Table B holds the same points as the rows below and some others, measured another way and shuffled. Each row below is followed by which row of B it is.
B:
1:   15  -89   55 -451  133 -285 -181  213   34  -96  433   44 -209 -389  297   -9  120 -171  105  182  -32 -264 -168   79  356 -190  299  -98   57    1 -103  -55
2:  110 -288 -140 -436 -201   78 -218 -221  195   86  239  380  -81   12 -267  130   17  203   27  340    5 -316   32  -82  333 -223 -267  117   99 -195   61 -602
3:  308 -176 -289 -446 -232  -44 -145  119 -109  403  279  -97  -97 -287 -583 -171   92  109  615  406   87 -378  103 -149   28 -188  -51  358   92 -336  408  -47
4:  -86 -331 -268 -149   77  103 -160   59 -134   44  290 -247   -7  -79 -332  -36   97 -129  437  217  -33   60   14  -95  235 -211 -146  186  -48 -149   18 -282
5: -266 -123 -150  174   56   62   32    8 -142  165   28 -135 -341  182 -621   62  -46  177  184   48   69  183   18  -52  -25 -204 -271   21  -40  -73  216   25
6:  -57  188  311 -293   82 -339 -482 -253  346 -537  498   96 -819 -414  455  176 -131  -30 -346  -25  252 -340  -94  373  -28  -82  496 -381  366  -13  -58  -14
7: -421  -37  137  122  278 -181  170  242 -223   49   93  -62  -82  -29 -119  -34  107  -13  208 -205 -265  207  -49  205  267 -148 -111 -136   -5  -84  -70   60
8: -517  158  -10  316  -94   53  341   55 -272  -58   16 -512   41   43   92 -331   10 -274  273 -295  -31   85  -20  -66 -146   13  359 -161  128  103 -221  257
9: -127 -120   -2 -231   14   42  119   24  158  -11  -32  456 -120   57   46    3   47   61 -117  161  -14 -109 -165  -20  433 -167 -140 -158   89   47  -20 -352
10:  171 -246   49  224  -63 -107 -609 -380  104  566  390 -379  218  231 -671  501  -46  128  478   47  132  197  377  312  -25 -277 -600  470 -431 -372 -141  -65
11: -176  231  103  223 -113  -77  -18  -86  -36   -3  129 -495 -108  -98  114 -150  -57 -245  280 -193  232  -14   54  130 -243   -4  364  -82  102   11 -121  366
12: -349  -63  -63   97  280  -36  201  334 -404  -11   58 -228   30   39 -127   64   57 -155  120 -160 -292  391 -133 -192  250 -115   86 -214 -210   12 -152  145
13: -294  123  574   80  246 -597 -377 -155  309  -55  479   42 -548 -238  190  186   11  137   -6 -219   63 -183   72  862   88 -217  -56 -132  174 -127 -133  108
14:    6  216  218 -194  132  -32 -234 -140  297 -588   81  129 -365 -317  659   59  -95 -339 -273  -74  253  -12 -191  186  141   79  510 -473  278   67 -163  -28
15: -466  -24 -258  122 -171  230  418   72 -271  -43  -40 -292  -45  153 -106 -324    9 -141  149  -40  -22   10 -106 -377  -36  -69  233 -146  124  160  -82   -6
16:   96  -79 -184  229 -147  213 -132 -147   88  325    9 -460  202  141 -230  -58  -18 -289  496  167  433  136   77  -25  -91 -121 -116  261 -187   34  -53  125
17:  -38 -253 -401   10 -134  336  -21  -75  205  185   10 -207 -206   64 -305 -344   51 -196  495  481  563 -106  -67  -71   38 -237 -207  280  110  158  231 -167
18: -443   42   20  127   35 -134   72  108 -249 -152  361 -617   16 -149  271 -209   69 -375  290 -216  -87   10  -36   15  -24  -77  468 -106   41   93 -372  208
19:  396  128  223 -170  -17 -128 -374 -210  500  157  -10  363 -368 -146  -33  204  -97   84   11  225  504 -154   -3  387   88 -109 -153  -16   69 -123  251   55
20: -137 -106 -199   56   82  203   99   67 -113   45 -117   12 -167  194 -353   92  -49    2   20  101   73  281 -112 -257  148 -128 -141 -134 -109   31  104  -52
21:  432   86   94 -229 -283   83 -394 -453  384   93  -10  338 -126  -36 -200  260 -160  164   -2  138  324 -173  157  136   -1   -5 -160   24  142 -334  173 -244
22: -127    4  105  -30  103  -50   65   54  165   62  -64  288 -194   39   29   45   12   17  -52   67  109   33 -146  136  288 -150 -130 -168   14   72   15  -49
23: -172 -114  -37 -165 -198  -74 -278 -269   55 -111  507 -239 -205  -54   23   84  -35  -35   30   46   43 -295   63  -29  -21 -182  221    0   96  -50 -236 -228
24:  -91  135  247 -144 -206 -336 -253 -218   76    9  476 -141 -195 -168  144  136  -60   61  -20 -125   -6 -373  102  173  -93 -107  338  -90  107 -131 -228   63
25: -104  244  119  -64  176  -32  516  505 -506   33 -345   56  422 -290   24 -296  146 -211  439 -391 -490  312  -53  -40  313  211  192 -249  139 -347   70  236
26: -364  119  466 -200  183 -564 -417 -182  345 -475  709   80 -806 -301  632  257  -58   15 -502 -108   85 -386 -152  493  122 -229  470 -435  221  164 -362   -6
27: -195 -257  -58  365  105  -35  -24   48 -260  651   57 -307  232  299 -918  165   70  192  640  -55 -139  384  243  174   92 -265 -723  377 -350 -314   85   47
28: -155 -391 -317 -169 -169  344  -57 -260   -1    1  101  173   66  283 -442  127   -9  134   33  207 -110   14   54 -301  298 -196 -374   80    5 -153  -58 -713
29: -118  227  286 -440  160 -149  184  135  337 -477 -128  794 -615 -401  591 -234   34  -11 -361   54   92 -324 -345  290  437   14  298 -558  589   76  185 -191
30:  125 -140 -157  -38 -122   24 -157   -2 -276  352  221 -423  383  -38 -464   78   44  -93  594    3 -125  111  218 -116   29  -89 -101  287 -200 -366  -53   17
31:  399   35   18 -830 -111 -190 -151  168  179 -109  253  415 -244 -684  286 -275  127  -90  243  348   71 -621 -120   80  337  -33  376  -38  454 -251  285 -192
32: -444   28 -155  363  -40  240  272  -20 -329  -50 -104 -385   60  320 -194    8  -92 -139   24 -243  -69  380  -36 -345  -81  -28  127 -220 -120   92 -219  110
33:  352  237  128  -66  -26  -35 -167  -19  221  105 -102  -31  -18 -223  195   11  -48 -275  226   68  421   26  -54  152   16   39  214  -78    2  -52   74  312
34:  145  520  451 -107  -24 -323 -187 -121  515 -228   25  194 -684 -401  639  -75 -129 -159 -210  -13  605 -356 -178  480 -141   42  573 -405  379  160  105  467
35:   79 -345 -276  -57   88  218 -177   78 -442  182  180 -453  677  -25 -482  143  113 -256  684  -43 -365  460  210 -226  287  -56 -252  290 -306 -472 -187 -272
36: -437   86  -81   92  -12   41  502  285 -332   26 -109 -164  -10   -4  -45 -362   73 -122  236 -144 -151   41 -122 -178   77  -30  231 -184  153   77   -4  171
37:  396  -89  172 -332 -182 -369 -690 -356  525  363  533  226 -529 -108 -263  434 -101  331  -24  418  461 -507  101  352   -4 -357 -205  213  -69 -140  154  -54
38: -552  285  247  181   53 -418   53  126 -176 -254  497 -713 -355 -309  536 -260   21 -362  141 -337   45 -187  -97  228 -233  -74  810 -277  179  227 -374  559
39:  158   -7  -33 -183   53  143  -98   -6 -119 -151  -25    8  299 -104   77  177  -19 -252  100  -92 -146  267   -6 -177  275   70  120 -167  -75 -241 -162 -164
40: -190  -34  -36 -118   28  173  291   89  -12  -86 -231  369   15   71   30  -82   29  -26  -68   11  -99   82 -166 -135  383  -39  -63 -251  119    7   -7 -266
41:  124 -127 -277   27   68  254  -94   46 -235  114  -49 -273  116   83 -465  180  -48 -151  293   82   49  421   16 -322   64  -54  -96   41 -245 -178   80   32
42: -413  -49 -243   93  -67  363  470  105 -238 -143 -226 -106  200  203   71 -260   32 -265   58  -76 -106  201 -171 -418  202    5  161 -243   56  167 -203 -168
43:   69   87  220 -314  202 -293 -340   34   74 -281  339   82 -382 -404  243  197  -18  -89  -69  -37   -1  -75  -81  229  194  -62  308 -262  129 -168  -28   33
44: -201  -53  -45  225  -66  313  188 -172  -54   98 -314  151  229  368 -337  110  -62   69   39 -147  -79  346   63 -107  183  -18 -362  -98  -45 -142  -55 -269
45: -336  179   73  618 -300  283 -165 -743  319  -84 -119 -224 -409  555 -280  252 -354  139 -274 -195  554  171  146   86 -490  -48 -129 -173   71  117 -100   10
46: -211 -120 -492  135 -275  309  189   49 -590  187  109 -777  196  110 -668 -227  -19 -138  619  -37 -103  153  147 -575 -290  -43  177  196  -49 -187   60  119
47:  -52  144 -187  -27  -46  352   27 -106 -131 -487 -119 -213  -97  -65  176  -26 -156 -353  -83 -108  130  236 -121 -393  -63  156  498 -385  165   11  -76  -22
48:  306  125    7  240  -84  169 -266 -234  152  240 -141 -289  155   78 -216  157 -123 -226  353    5  451  299  127   87 -146   25  -98  106 -178 -145   34  246
49:   42 -174 -241 -200 -289   93 -289 -269  -48   68  370 -263 -154  -46 -451   28  -51   81  308  183   93 -232  171 -158 -126 -148   12  195  115 -262   98 -244
50:  112  412  245  -16   92 -224  -24  151  124  -87  -33 -161 -334 -427  404 -199  -32 -328  202  -74  396  -70 -142  296  -96   78  527 -250  213   46  116  577
51: -149    1  143   -8  -48 -215 -121  -92 -196  155  268  -87  -53  -43 -435  164  -17  245  230 -220 -279  -11  221  168    0  -98 -135   32   48 -423   10  -35
52: -378  -66  141   52  154 -270 -288  -80   42 -214  571 -396 -300  -95  286  149   -1 -209  -22  -87   46  -41  -60  210   74 -227  284 -144  -55  145 -414   32
53: -175  168  345   22  119 -174  -32 -101  257 -145  -12  326 -307   -5  291  168  -65   27 -290 -131  104   23 -122  309  211  -79   38 -364   89   66 -120    7
54: -274 -204  156 -155  172 -332  -24  156  -20  223  337  224 -141   -1 -155  164  124  206   48   46 -267  -90  -48  227  431 -318 -275   -9 -104  -73 -113 -179
55:  -78 -212 -120  135  177  129 -169   21 -289   83  133 -405  396   73 -310  218   43 -235  427 -131 -208  504  124  -74  211  -79 -202   99 -306 -269 -237 -117
56:   -8 -216 -102  163  123   59   75  160  -67  589 -138    3  170  198 -656   34  105   81  534  159   57  288   59  116  270 -236 -640  283 -264 -149  206   15
57: -209  -77 -254 -154 -158  138   71  -23 -280 -111  170 -209 -199  -99 -377 -190  -13   45  276   10 -118 -116   57 -263  -64  -51  149  -19  263 -226  160 -170
58: -410 -257 -101  -65  343  -53  222  424 -424   26  125  -82   31 -117 -307 -148  204  -52  420  -63 -441  250  -66   17  449 -172 -204  -13   -1 -186   28 -149
59:  -84  -16  -74    5    7  226   97 -100   87  -39 -265  335 -276  169 -330   69  -95  147  -90   69  135  153  -73  -75  151  -64 -249 -184  118  -69  238 -204
60:  -42  240 -126 -124  -59  361  301   45 -228 -458 -362   39   54 -167  184 -226  -74 -299   17 -200  -60  208 -123 -363   71  269  467 -431  341 -136   70  -54
61: -231  143   18  256  259   35  261  347 -441  -18 -150 -480  291 -171    2 -224   94 -424  544 -340 -169  498  -22   27   88  112  210 -120  -42 -150  -81  379
62:  249  410  304  137 -270 -113 -283 -387  277  121  -27 -102 -186 -126  -44   79 -191   14  170 -173  424 -124  213  371 -361  100  153  -48  196 -269  132  337
63: -156  -75 -196   73 -168  170 -192 -246  -28  -91  250 -519 -165  -77 -244 -200  -36 -174  463   41  245  -64  146   25 -229  -64  103  149  227 -143   43  -84
64: -174  148  401 -265  189 -598  -57  216   53   53  342  284 -625 -426  -21  -53   83  276   91  -61 -116 -370  -40  551  171 -186   72 -159  316 -208  244  195
65:  -93 -143  130 -319  -60 -196 -180 -170  206   32  312  473 -330   18 -130  268  -14  344 -243  130 -100 -299  -12  122  312 -255 -190 -106   85 -133  -20 -402
66:  -26 -252 -226 -260   21   34 -198   41 -197  -47  356 -194   12  -65 -183  178   28 -100  129  137 -136   49  -20 -294  211 -178   93   11 -140 -120 -132 -214
67: -243 -302 -183 -174  -82 -128  -22  153 -439  190  557 -508  423  -38 -135   32  157 -170  405  -27 -438  -54   77 -287  226 -221  161  169 -250 -140 -429 -148
68:  340  397  191 -293 -264  -72  106  -39  344  107 -277  507 -352 -273  145 -206  -85   79   -4  135  427 -411 -104  141  -30   74  253 -208  405  -73  406  225
69: -292  212  332   53  -76 -256  -50 -235  487 -113  150  270 -669   56  430   61 -116   76 -449   37  437 -347 -201  325    7 -199  213 -353  191  372 -141  104
70:  302  343  105 -192 -315   47 -119 -261  314  -77  -89  145 -223 -175  258  -31 -163 -114  -83   65  452 -276  -48  -12 -152   99  421 -216  260  -26   97  150
71: -315  -48  190    5  258 -278   98  255 -430  116  176  -36  145 -107 -326  124  113  125  315 -348 -599  250  109  191  298  -81 -182  -70  -49 -413  -77  -16
72:  -52  174  367  102   86 -413 -209  -83  377  289  143  199 -691  -69 -184  111  -58  281   40   79  415 -211   -6  617  -55 -253 -213  -31  100    2  281  320

 180   66   -5   86  -31  209   62  -13  366 -167 -245 -175  227  -75  134  -15   29 -111   30 -304   98 -176  -21   63   41   77   45   99   19 -109 -> 1
 173  -27 -106  130   73  125   84  -23  110   86 -137    4  -17 -272  155  -51   64  163 -132  -50   13 -212   26  -57  152  187  128  225   -2    9 -> 11
 -13    8  -10  -59   16  212  122 -178  228 -167  -86  -31  122 -159  104  -67   31  241  181   91  -14 -131  -10 -398  125  249  -21  326  -68  137 -> 19
-247   27 -114  104    6 -185 -191  134  -98    7   80  -81  -27  270 -107  -48  -93  -65    4 -172  225    7  -87  104 -126 -126  -41 -122 -172  -61 -> 58
-187   58  196  253  -47   -7 -109  206   89  -78    3   -9 -108  100  -90  143 -146 -349  -24 -123  141 -100    8  412  -67  -31  -65 -252  -42 -231 -> 40
 258  167  213  107  -42  188   52   95  409   62 -244  -58  212 -152   28  142   -6 -232   98 -195   43  -17   23  470  -44   68  -79  -43  125 -277 -> 70
-167  -45  -57 -125  137   44   71  -36   52 -107   38    3    9  -26  -10 -136  -34   93  194  144  165  -46   52 -298  141  241  -44  207  -91   30 -> 54
 161   76  -53  314  -60 -167 -139  127 -132  348 -139  -63 -283  -43   15   16   22   16 -319 -208  156  -59  -53  471   82 -140  110 -199   84 -144 -> 38
 279  113  -11  198 -161   50  -80   57  180   -1 -326 -180   -9  -33   31   94   30  -52  -85 -244  105 -112   74  320   97   16   47 -104  107 -127 -> 55
 -86   96  103  299 -126   81  -95   62  116  -38  -94  -40 -129   25   47  182  -71  -68 -120 -206  -24 -161 -106  298   -8  -80    8  -55  -22  -21 -> 34
-288   -7  155  126   27  -86  -58   78 -215  124  125  143 -360  -35  -92  -17 -111  -10  -15  236  118  -57   61   91  154  116  -44 -159   -9  -65 -> 44
-499   99  136 -130    5   63  -91   -7 -345  258  177  211  -24   64   62 -271 -129   55  118  -34   11  -19  -37  -23  146   53  -33 -274   76   31 -> 23
 -69  138   82  129 -175  113 -150  130   70  -84 -210  -80   -6  126   14  109 -100 -207    5 -290   61 -124   87  384  103    9   -7 -249  111 -105 -> 26
 -19   55   49  202   -6  -29  -56   74 -134  287  -47   77 -279 -126   50    6  -25   47 -189  -42   50  -88  -18  305  163   12   68 -102   93  -65 -> 62
-229   76  169   20   -7   -1  -85  161  -64   40    7   38  -81   99  -79  -41 -134 -269   96  -52  190  -18   94  297   96   69  -72 -301   74 -208 -> 65
-110   78  130  -85   15  216   99 -140  164   -3  -27   75  104 -154   80  -48  -14  180  221  100  -64  -46  -37 -192   99  202  -79  194    7   79 -> 47
-109   52  125  373 -144  -25 -159  176   49 -115  -89  -80 -228  109  -54  188 -116 -261 -162 -179  114 -187   14  406   -6  -69    7 -262  -36 -155 -> 22
  53  -66 -211  154   11  -61  -53   33 -128   30 -124  -72 -240  -67   59  -85   23  143 -202  -43  160 -202   95  -58  245  132  155   50  -13   35 -> 13
 173  154   38  224 -161  -57 -147  106   -7  208 -241 -148  -80   42   25  -14    4 -133 -173 -354  176  -56   -9  499   74 -140   63 -341  161 -211 -> 35
-185  -23  152  274  -26   87  -34  134   44 -157  -14   -1 -180  -18   29   45 -112 -278 -121  -98  111 -272   51  184   90   84   47 -186  -31 -153 -> 9
 114   57  -74  218  -96  -47 -134  144  218 -138 -169 -180  101  120  -86  146  -32 -134   -8 -220  153  -80   34  235 -151  -32  -33  -52 -120 -149 -> 56
 -12  -56 -150   62   95  -75   -1   25   40  -42  -22  -58  -97  -23  -36  -30    2  113    7   73  185  -66   23 -129   71  130   11  201 -131    7 -> 7
   7  121  171    8   14  102  -10  141  325  -37  -61    0  306   12  -97  115  -84 -248  263  -79   80   50   44  287 -194   88 -177  -48  -42 -251 -> 42
  52   85  -19  -77  -36  203   53 -150  193    4 -106   -1  321 -141  103 -103   46  260  196  -37  -80  -73  -18 -276  -13  176  -38  190  -46   86 -> 16
  -7   46  -24  252  -47  -55  -41  -66   31  103  -44  -66 -222  -53   52   45   26  209 -159  -62   42  -83 -196   47   26  -95   36  124  -74   75 -> 50
-198   20   88  -10   53    2   10  -24  -76  108   76  134 -179  -92  -58  -10  -60  170  122  269   30    2   29  -80  132  182  -83   87  -26   49 -> 32
  29   -5 -159 -253  236  209  170  -80  268    6   -7  -18  541 -137  161 -311   57   94  249 -169  103  -51  -60 -368  -52  212    4  332 -109  -36 -> 3
  25   37   41 -115  139  173  124   15   86  152  -80   87   66 -216  110 -129   -4    6   97   -2   74  -60   78   47  228  251   20  115  128  -87 -> 24
-442  -11  151   29  167   21   55  -24  -66  104  275  184 -153  -49   15  -86 -105   66   78  167   45  -28 -187 -121   11   54  -75  123 -136   42 -> 68
-284   34  124  196  -65  -76 -143  124 -106  -18   68   33 -211  117 -109   61 -132 -126  -12   23  118  -79   20  181   -2   -1  -61 -228  -73  -89 -> 59
-317   51  148  105  -53   10  -80   33  -49  -56   54   62 -243   69  -67   94 -129   -4   76  114   46  -51  -10   78   99   66  -91  -52  -38   30 -> 53
-388   87  155  -18  -83  119  -18 -190  -97   17   87   91 -139    0   69  -93  -66  261  133  105  -67  -62 -144 -252  154   59  -66   40  -14  211 -> 14
 196  135  -71  -56  -42 -128 -123  123  210   47 -162 -152  292  139 -213   56   -4  -49  271  -69  222  192  103  221 -198   31 -182  -52  -60 -209 -> 5
-250   27  114 -340  135   57   90 -103 -111  160  142  152  180  -98  -38 -375  -35  138  387  277  140   92  101 -386  124  303 -133  -38   18  -44 -> 28
 295  115  -18   69  -84  137   19    3  375 -113 -334 -213  161  -41   54   80   43  -71   70 -249  120  -66   31  203   64   65   -7   96   77 -118 -> 43
